Each row is followed by its class.
[-8 -2 -8 12  4 -4  7 -1 -1  2  5 -5 -1  0  3 -6 -1 -3 -9 -6  2 -2 10  0
 -1 16 -5 -1  0] -> M
[  1   5  26  -1   2  -4  -6   6   1   6   2  -2  -3  -5  -2  -3   6  -2
 -10   4   8  -7  -4   1  -2  -7   1   2   0] -> M
[ -3  -2  14   0  -8   0   2  -6  -1  -3   0   6   4  -3  -3  -3  -5   1
  -6  -1   3 -14   0  -1 -10 -12  -1   3   4] -> M
[-9 15 24 -8  0  1 10 -5 -9  3  2 -2  4  0  4 -9  5 -3 -7  4  5 -6 -4  2
 -3  3 -8  1 -4] -> M
[ 15  -3  -9 -17 -11  14  -2  -2   5  -8  -4  12  -2   2 -15  11  -7  15
  30   6  -8  10 -21   8  -2 -20   4   6   2] -> Q
[-2 -1 -1  6 -7  3  2 -3 -2 -2 -2  2  8 -1 -1 -1 -2  2  8 -3  2 -9  5 -1
  0 -5  1  0  0] -> M
[ -3  -5  -8   8   4  -1   2 -10  -1  -2   0   3   8   1   4   3  -5   1
   1  -7  -2   1   1  -1   5   9  -4   1  -4] -> Q
[-10   5  40  -8   3  -6   3  -2  -7   8   5  -1  -1   3   0  -7   4  -3
 -12   0   7 -12  -4  -2  -5  -1  -5  -2 -13] -> M
[ -1  -2 -14   7  -2   5   1  -3   1   1   0   0   4   3  -2   5   1  -2
   6  -5  -6  -5   7   3   3   2   0   1   1] -> Q
[ -5  -3  -9  14   2   1   0  -1  -2   2   3  -8   6   2   7  -2  -2  -3
 -15  -3  -2  -3  14  -2   1   6  -3  -1   0] -> Q
[ -7  -8  -4  18  -5  -2   2   0   2   5   1   3   4  -1   8  -4   3  -2
 -17   7  11 -14  23   3   4  -9   1   0  -5] -> M
[ -4   4  23 -15   2  -1   1   1  -9   4   0   3  -1  -1  -4  -2   2   7
  -3   4   6   1 -11   2  -2  -5  -4  -1   1] -> M
[  1  -7  -3   9  -5   1  -3   2   8  16   1   6   2  -8   1   4   8   2
 -11   5   7  -6   8  -1  -2 -15   6   0  -1] -> Q
[  2   3   7  -9  -1  11   4  -7  -3  -6   1   0  -1   2  -6   1  -5   9
   7  -3  -6   0 -11   2   0  -2  -4  -2  -3] -> Q
[ -3   5  -8   0   0   3   6 -13  -3  -6   3   7   2   5  -2   1  -9   6
   6 -11  -4  -2  -1   5  -1   6  -7   2  -3] -> Q
[-1 -2 -8  0  5 -1  0 -5  1 -3  0 -2  1 -2  3  1  0 -1  1 -7 -4 15  5  4
 -2 11 -4  5  2] -> Q
[ -8  -7  23  10  -1  -8   2   0  -1  10   5   0   1   0   5 -21   6  -5
 -28   1   8 -14  11   4  -1   5  -2   1   7] -> M
[ 12   8   4 -17  -2  -5 -10   9   0   1  -5  -2 -16   0  -7  -2   1   6
   5   8  -4  11 -21   2  -2  -8   5   0   1] -> Q
[  0   2  16 -15  -5   6   6  -7  -2  -4   3   2   4  -7  -6  -1  -2  12
  11  -2  -5  -2  -8  -1  -4  -8  -7   4  -2] -> Q
[-1 -1 12 -7 -3  3  3 -1 -3  0 -3 -1 -3 -2 -2 -1  1 -5  1  5  2 -6 -4 -4
 -2 -2 -3  1 -2] -> M
[ 3  1 -3  0  0 -1  2 -2 -2 -6  1  4 -2  3  0 -1 -3  3 13 -5 -1 -3 -6  3
 -5  9 -1  1 -1] -> Q
[-14  -2  29  -4  -1   6   2 -12  -7   3   2   0   3  -1  -1  -5   0   2
 -17  -1  10 -14   2   5  -4  -3  -5   8   0] -> M
[ -8  -5 -26  18   8   0  -1   6  -1  -2   4  -9   7   3  12   4  -5  -4
 -12 -14  -3  -5  21   8  -3  17  -6  -8  -2] -> Q
[ -5  -4   1  10  -1  -6   0  -7   4  -6   4   4  18  -2   4   4   0  -2
 -18  -8   0  -7  23   8  -3  -3  -2   7   1] -> M
[-13   8  51 -18   7 -16   5  -3 -12  11   6  -2  -6   6 -12   5  -3   7
 -29 -12   3  -8 -21   9 -11  12 -21   6 -13] -> M
[ -5  -4 -12  11  -2   4   6 -10   1   3  -4  -1   5   3   5  -4  -3  -5
   5  -2  -1   0  17  -5   2  -2   1  -2   4] -> Q
[ 11  -2   1  -2  -9  12   1   1   3  -7  -3   8  -3  -2 -13  -1   0   8
  18   8  -1   1 -10  -2   0 -20   7   3   3] -> M
[ -5  -7  -1  12  -2  -1   3  -7   1  -1   2   0   3   0   3  -2   1   4
 -11  -6   1  -9  11   9  -3   2  -2   2  -3] -> Q
[ -4   0  22   1  -1  -2   0  -2  -4   2   3   1  -1   3   0   1   2   1
 -11  -3   6  -6  -1   0  -5  -5 -11   2   2] -> M

Each row is followed by its class.
[ 23  -8  -2 -34   7  -9  -9  -7  -1   6  -7  12 -18  -1   7   7  13   8
   5  13   4  11   9  -4  -3 -11  18  11 -12] -> E
[ -7  -8  -9  -9   9  -8  -4   2  -6  11  -2 -15  -3   4   6   3  10   9
   4   3   7  16  -5   1  19  -4   9   6 -19] -> H
[  7 -10  -6 -34   9  -7  -8  -2  -8  16   0   7 -10  -7   0  15  12  12
  15  19  10  10 -10   1   2 -10  10  10 -16] -> H
[-31 -10 -21 -16   7 -19  -8   4 -14  14   2 -21   9  14 -11  21  -4  -1
 -12  19   1  -8 -37   8 -11   6  11  -2  -3] -> H
[ 27   2   6 -14   4 -14  -4  -9 -10  13   3  17  -3 -13   4  12  -9   7
   9  -3   6   3   6  -1  -3 -10   9  10 -10] -> E
[ -8   0  -3 -14   5  -2  -5  -4 -10  10  -1   1  -7  -8   4  -9   1   2
  11  -6   0  -2  -2  -1   4   0   4  -7   1] -> H
[ -7  -5  -4 -10   5 -18  -9  -2  -5   4   5  -3   5   5  -2  19  -9  -8
 -23   5 -11 -20 -25   4 -13   3  14  -3  14] -> H
[  7   1   2  -6   5  -5  -2  -1  -7  12  -1   4  -1  -6   6   4  -5   3
   2 -11   1   2   0  -3  -2  -5   9   4  -1] -> H
[ 11   7  13 -13   2 -16  -5 -13 -22  20   6  35 -11 -23  10  -7 -18 -11
   6 -24  -4   4  10 -13   2  -1  23   4   3] -> H
[ 23  -6  -1 -29   5 -13  -7  -7  -4  10  -4  15 -11  -9   9   4   4   3
   3   6   1   8   5  -2  -2 -12  12  10  -6] -> H
[ -3  -9  -5 -16   0  -3  -4  -7 -12  15  -2  16 -12 -16   0  -5   0  -6
   5  -4   6  14  -1  -7   6  -1  11   1  -5] -> H
[ -7  -4   1  -4   5  -4  -7   4  -8  17   5   2   1   3  15   3 -12   2
  13  -7   2 -11 -13   2   5  -6   1   4   9] -> H
[ 13 -12  -2 -22   7 -12  -3  -1 -11  19  -4  18 -11 -10   6   4   3  -3
   5   6   4  23   1  -4   5 -12  19   7 -14] -> E
[ 11   1   3  -8  -4  -9  -3  -4 -11   9  -4   9  -4  -1   6   2  -2  -1
   3  -1   0  10   0  -1   1  -7  12   5  -6] -> E
[ 14  21  10 -11   2 -12  -1 -14 -14  12  -2  32  -9 -21  12  -3 -16 -10
   5 -19  -9   0  13  -6   1  -2  21   1   7] -> E
[  1 -12  -7  -9   4  -9  -6   4 -10  12  -4  -7  -9  -8  -3   2   3  15
  11   0  10  22  -7   0   2  -5  12   8 -28] -> E
[ 15  -4  -9   0   4 -17   3   8  -6  13   5   7   6  10   2  18 -12   6
   3  20   5   2 -10   7   3 -11  10   8 -13] -> H

Each row is followed by its class. Each block has new classes.
[  2   1  -1  -4   8  -1   4 -12   1   4   2  13  -9   1   8  12  -6 -11
   0  -5  -3  -3   3   6   2  -9   1  -8  -6] -> R
[  3  -5  -6 -10   3  -2   4   3   5   1   3   8   2   4   7   8 -11  -9
   0   3  -7   6  -2  -8   1 -18   2  -5  -2] -> C
[  8  -1  -6 -11   4   1   5   5   1  -2   5   8  -4   1  12  21  -3 -19
  -3  -2 -12  -5   9   8  12  -8  -3 -10  -5] -> R
[ 12  -7 -13 -19   5   7   9   2  -2 -17   8   8  -3   6  15  27  -4 -28
  -1   4 -15  -8   6   9  13 -10  -4  -5  -4] -> R
[ 5  0 -1 -2  0  3 -3  0  2  0 -1  7  0  2  1 -1 -7  1  1  2  1  2  0 -7
  3 -8  6 -6 -1] -> C
[  6   1   1   5  -2   1  -6   8  -3  -2  -1   0   4   5  -5  -5  -5  13
   1   1   6   6   2 -10   2   1   6  -9  -2] -> C
[ 8  1 -2  4  0  2 -1 -9 -3 -4 -1  7 -7  0  3  0 -5  0  2 -2  4  2  3 -5
  1 -2  6 -7 -2] -> R
[ -6  -7  -1  -2   1   7   7 -23   4  -9   2  10   2   4  -1   0  -5   2
   4   5   4  12  -6   1  -5  -5   2   8   5] -> Z
[ -4   0   0  -5  -9   0  -2  10   2  15  -1 -12   0  -5  -3 -10   0 -12
   1   5  -5  -2  -6  -3  -2  -1  -1   9   3] -> S
[  8   0  -2  -1   1  -2  -2  -5   1  -5   0   6   4   2  -2  -3  -8   6
   2   2   2   9   1 -13   1 -10   9  -5   0] -> C
[  2   0   2   9  -4  -3  -1 -16  -1  -7  -5   1  -3  -3  -4 -13  -3   8
   4   5  10   9  -5  -9  -3  -2   7   8   3] -> Z
[ 3  0  1  2 -3 -3 -4  7  2  6  0 -3  5  1 -4 -7 -2  8  1  3  2  4 -2 -8
 -3 -3  6 -1 -1] -> C
[  8  -2  -5 -13   2  -1   3   2   5  -7   5   7   5   4   4  10  -8 -10
   1   0  -6   2   4  -7   7 -15   5  -8   1] -> C
[  4  -2  -1   7   3   1   1  -4   2  -9  -2  10  -3   7   2  -3  -6  13
   2   3   6  10  -2 -10  -2  -3   6  -1  -2] -> G
[ 4  1 -3 -2  5 -1  2 11  0  2  1  4  2  6  4 11 -2 -1 -3 -1 -5 -1  3  3
  2  0 -2 -5 -4] -> P
[ 16  -7  -9 -22   3   0   6  -2   2  -3   8   5  -2  -3  14  21  -7 -28
  -2  -4 -14 -10  10   2  19 -18   5 -17  -2] -> R
[  9  -2  -3   0  -1   0  -3   1   2  -2  -1   0   2   1  -4  -6  -9   5
   4   4   2   8  -1 -15   2  -7   9  -5  -1] -> C
[  9  -8  -9 -15   0   6   8   6  -1 -15   5   1   4   6   7  16  -1 -22
   3   5 -10   0   3   6   9  -7  -6   4  -1] -> P
[  4  -1   0   3   6  -2   2   1   4  -2   3   7   0   4   4   1  -7  10
   2  -4   8   4   3  -4   0  -6   6 -10  -1] -> G
[ -6  -6  -3   2  -1   7   6 -23   2 -11  -2   5  -5   2   0  -7  -3   0
   5   9   5  12  -8   0  -5  -1   1  16   5] -> Z
[ 11  -4  -2 -13   0  -3   2  -6   7  -4   3   4   4  -4   2   9  -9  -8
   4  -5  -4  -2   4 -11  11 -19  10 -15   2] -> C
[  5  -3  -2 -10   0  -1   2   2   4   0   2   2   8   1   0   8  -7  -5
   3   0  -4   3  -2 -11   2 -13   4  -6   2] -> C
[  7  -6 -11 -20   3   1   7 -10   3  -4   4   7  -5   0  11  18  -4 -26
  -3  -2 -11  -5   4   5  10 -14   2  -3  -3] -> R
[ 8  3 -1 11  3  3 -5  3 -8 -5 -2  6 -8  0  3 -1  0 11 -2 -2  8  0  7  1
  1  8  4 -6 -5] -> R
[  1  -1   2   2   5  -3  -4  -8   7   3  -3   5  -1   0  -1  -1 -10  12
   4  -1   6  11  -4 -13  -5 -10  11 -10   1] -> G
[  9   1  -1   1   2   2   1 -18  -2 -10  -1  10 -11  -3   6   4  -3   0
   1  -4   5   1   6   3   5  -2   5  -9  -6] -> R
[ 10   0  -3  -3   2  -1   1  -2  -1  -4   2   4  -3  -1   5   5  -5  -5
   0  -1   0   0   4  -6   5  -7   7 -13  -2] -> R
[-7 -2  6  2  1 -3  0 -5  7  4  2  0  8  2 -8 -7 -1 11  1 -1  3  6 -6 -6
 -9 -2  3  1  2] -> D
[  2  -4  -3  -4   7   1   5 -11   3 -10   2  10  -4   3   9  12  -6  -3
  -1  -2  -2   2   6   4  10  -6   2  -6  -1] -> R
